Here is a tiny trained network, its code and every weight. The questions are about switching its units off for an input and a class, where a switched-off unit gives its printed mean instead of its output.

import numpy as np


def w(rows, s, z=0):
    codes = np.array(rows[::2]) - 128.0
    scale = np.full(codes.shape[1], s)
    scale[-1] = z or s
    return codes * scale


def norm(h):
    return h / np.sqrt((h * h).mean(-1, keepdims=True) + 1e-5)


def f(y):
    return np.maximum(y, 0)


def log_softmax(a):
    a = a - a.max(-1, keepdims=True)
    return a - np.log(np.exp(a).sum(-1, keepdims=True))


def net(x, mask):
    res = np.array(x, float).reshape(1, 6) / 4 @ E
    u = 0
    for l in range(3):
        y = f(norm(res) @ A[l][:, :-1].T + A[l][:, -1])
        res = res + np.where(mask[u : u + 10], y, B[l][:, -1]) @ B[l][:, :-1]
        u += 10
    return log_softmax(norm(res)[-1] @ U[:, :-1].T + U[:, -1])


A, B = {}, {}
E = w([
[108,134,115,113,134],'x0',
[124,154,71,159,179],'x1',
[254,170,130,69,115],'x2',
[176,29,62,87,142],'x3',
[147,117,138,139,131],'x4',
[202,105,136,213,77],'x5',
],0.0022)
A[0] = w([
[108,131,204,112,66,122],'0.n1',
[225,152,111,98,135,83],'0.n2',
[188,134,117,87,159,87],'0.n3',
[101,48,174,27,17,179],'0.n4',
[117,182,34,146,188,89],'0.n5',
[187,229,174,116,122,102],'0.n6',
[28,36,75,181,145,106],'0.n7',
[221,107,87,61,117,110],'0.n8',
[123,98,187,96,3,251],'0.n9',
[86,146,174,13,159,182],'0.n10',
],0.0031,0.0015)
B[0] = w([
[120,155,97,152,172,177],'0.n1',
[102,94,116,134,67,196],'0.n2',
[124,95,121,127,112,171],'0.n3',
[160,164,89,203,205,237],'0.n4',
[179,126,111,170,179,179],'0.n5',
[104,99,151,105,92,189],'0.n6',
[115,99,168,134,75,252],'0.n7',
[1,91,165,126,110,221],'0.n8',
[97,141,42,155,194,245],'0.n9',
[133,133,45,151,125,224],'0.n10',
],0.0044,0.0022)
A[1] = w([
[177,76,75,124,144,36],'1.n1',
[73,200,204,166,130,57],'1.n2',
[102,29,86,106,106,4],'1.n3',
[175,68,31,158,201,115],'1.n4',
[221,121,168,5,83,177],'1.n5',
[70,253,172,164,113,101],'1.n6',
[70,139,100,101,237,203],'1.n7',
[62,193,213,149,100,65],'1.n8',
[74,168,60,199,175,184],'1.n9',
[171,32,126,136,160,77],'1.n10',
],0.0033,0.0015)
B[1] = w([
[84,139,209,154,146,163],'1.n1',
[167,82,194,58,161,164],'1.n2',
[132,147,230,112,162,178],'1.n3',
[149,189,194,170,184,231],'1.n4',
[1,84,77,101,69,150],'1.n5',
[207,83,181,100,181,187],'1.n6',
[159,167,99,206,51,221],'1.n7',
[144,64,219,104,134,161],'1.n8',
[187,161,89,95,95,255],'1.n9',
[123,185,136,118,161,176],'1.n10',
],0.0033,0.0035)
A[2] = w([
[94,206,137,181,45,138],'2.n1',
[136,68,85,135,180,1],'2.n2',
[201,78,175,197,87,207],'2.n3',
[132,77,58,110,78,92],'2.n4',
[138,32,108,141,190,96],'2.n5',
[183,173,192,185,194,239],'2.n6',
[130,18,78,105,175,52],'2.n7',
[204,123,47,1,25,237],'2.n8',
[67,65,138,188,164,190],'2.n9',
[121,207,249,102,61,23],'2.n10',
],0.0034,0.0011)
B[2] = w([
[147,53,109,44,100,180],'2.n1',
[191,183,203,117,178,146],'2.n2',
[108,150,40,47,119,227],'2.n3',
[77,83,189,49,88,144],'2.n4',
[144,186,212,53,127,172],'2.n5',
[129,202,62,92,174,254],'2.n6',
[169,158,247,85,153,155],'2.n7',
[79,3,151,144,44,168],'2.n8',
[148,94,171,84,49,218],'2.n9',
[128,35,232,92,168,160],'2.n10',
],0.0034)
U = w([
[163,173,248,34,206,215],'0',
[2,21,226,117,24,222],'1',
[188,249,56,158,250,33],'2',
[159,171,97,58,114,103],'3',
[116,157,25,101,63,173],'4',
[113,173,104,74,110,6],'5',
],0.0032,0.0013)

Each question gives the input, the list of numbers given to net, and the class t.
The units are the neurons (one row each of A and B). Each row of codes is followed by its name. A weight is (code - 128) times the scale printed after its matrix; where a second scale follows, it is the last column's (A, B and U).
mask holds one flag per neuron, layer by layer. A switched-off neuron (its flag False) gives its mean, the last column of its row in B, instead of its output. The means were averaged over made-up inputs and are rounded, as every weight is.
A unit's drop is (log p(t) with every unit on - log p(t) with that unit switched off) / (log p(t) with every unit on - log p(t) with every unit switched off).
The circuit of an input: a set's keep is (log p(t) with only the set's units on - log p(t) with every unit switched off) / (log p(t) with every unit on - log p(t) with every unit switched off). Starting from the 12 units with the biggest drops (on a tie, the unit counted first), units are removed one at a time, each time the one whose removal leaves the highest keep (on an exact tie, the one counted first), for as long as the keep stays at least 0.8.
units of the circuit, in order: the units of the circuit, biggest drop first
k most important neurons: the k neurons with the biggest drops, biggest first
k most important neurons of layer l: the k neurons of layer l with the biggest drops, biggest first
drop of u: that unit's drop, to one decimal
input [0,-8,8,2,-6,0], class 1: units of the circuit, in order -> (1.n5 2.n8)
input [7,-8,-2,3,-7,0], class 2: units of the circuit, in order -> (0.n4)
input [3,-8,1,-7,2,-4], class 2: 2 most important neurons -> (0.n9 0.n4)
input [5,-2,-7,7,3,3], class 0: units of the circuit, in order -> (2.n5 2.n7 2.n2)
input [0,-7,4,-3,0,-5], class 2: 2 most important neurons of layer 0 -> (0.n4 0.n9)
input [-4,-8,5,3,4,-1], class 2: 3 most important neurons -> (0.n4 0.n9 0.n7)
input [1,5,6,3,-4,3], class 1: 3 most important neurons -> (0.n4 0.n9 1.n5)
input [2,-4,8,7,0,-4], class 1: 2 most important neurons -> (2.n8 1.n5)
input [0,-2,7,5,3,-7], class 1: 3 most important neurons of layer 2 -> (2.n8 2.n6 2.n3)
input [5,-5,1,2,0,-5], class 2: 2 most important neurons -> (0.n4 1.n4)
input [-5,5,8,0,3,-7], class 1: drop of 2.n8 -> 0.2
input [-8,-8,2,2,-2,3], class 2: drop of 0.n9 -> 0.2
input [6,-6,-3,3,-6,3], class 2: drop of 0.n4 -> 0.4
input [-6,3,7,2,-4,-5], class 1: most important neuron -> (2.n8)
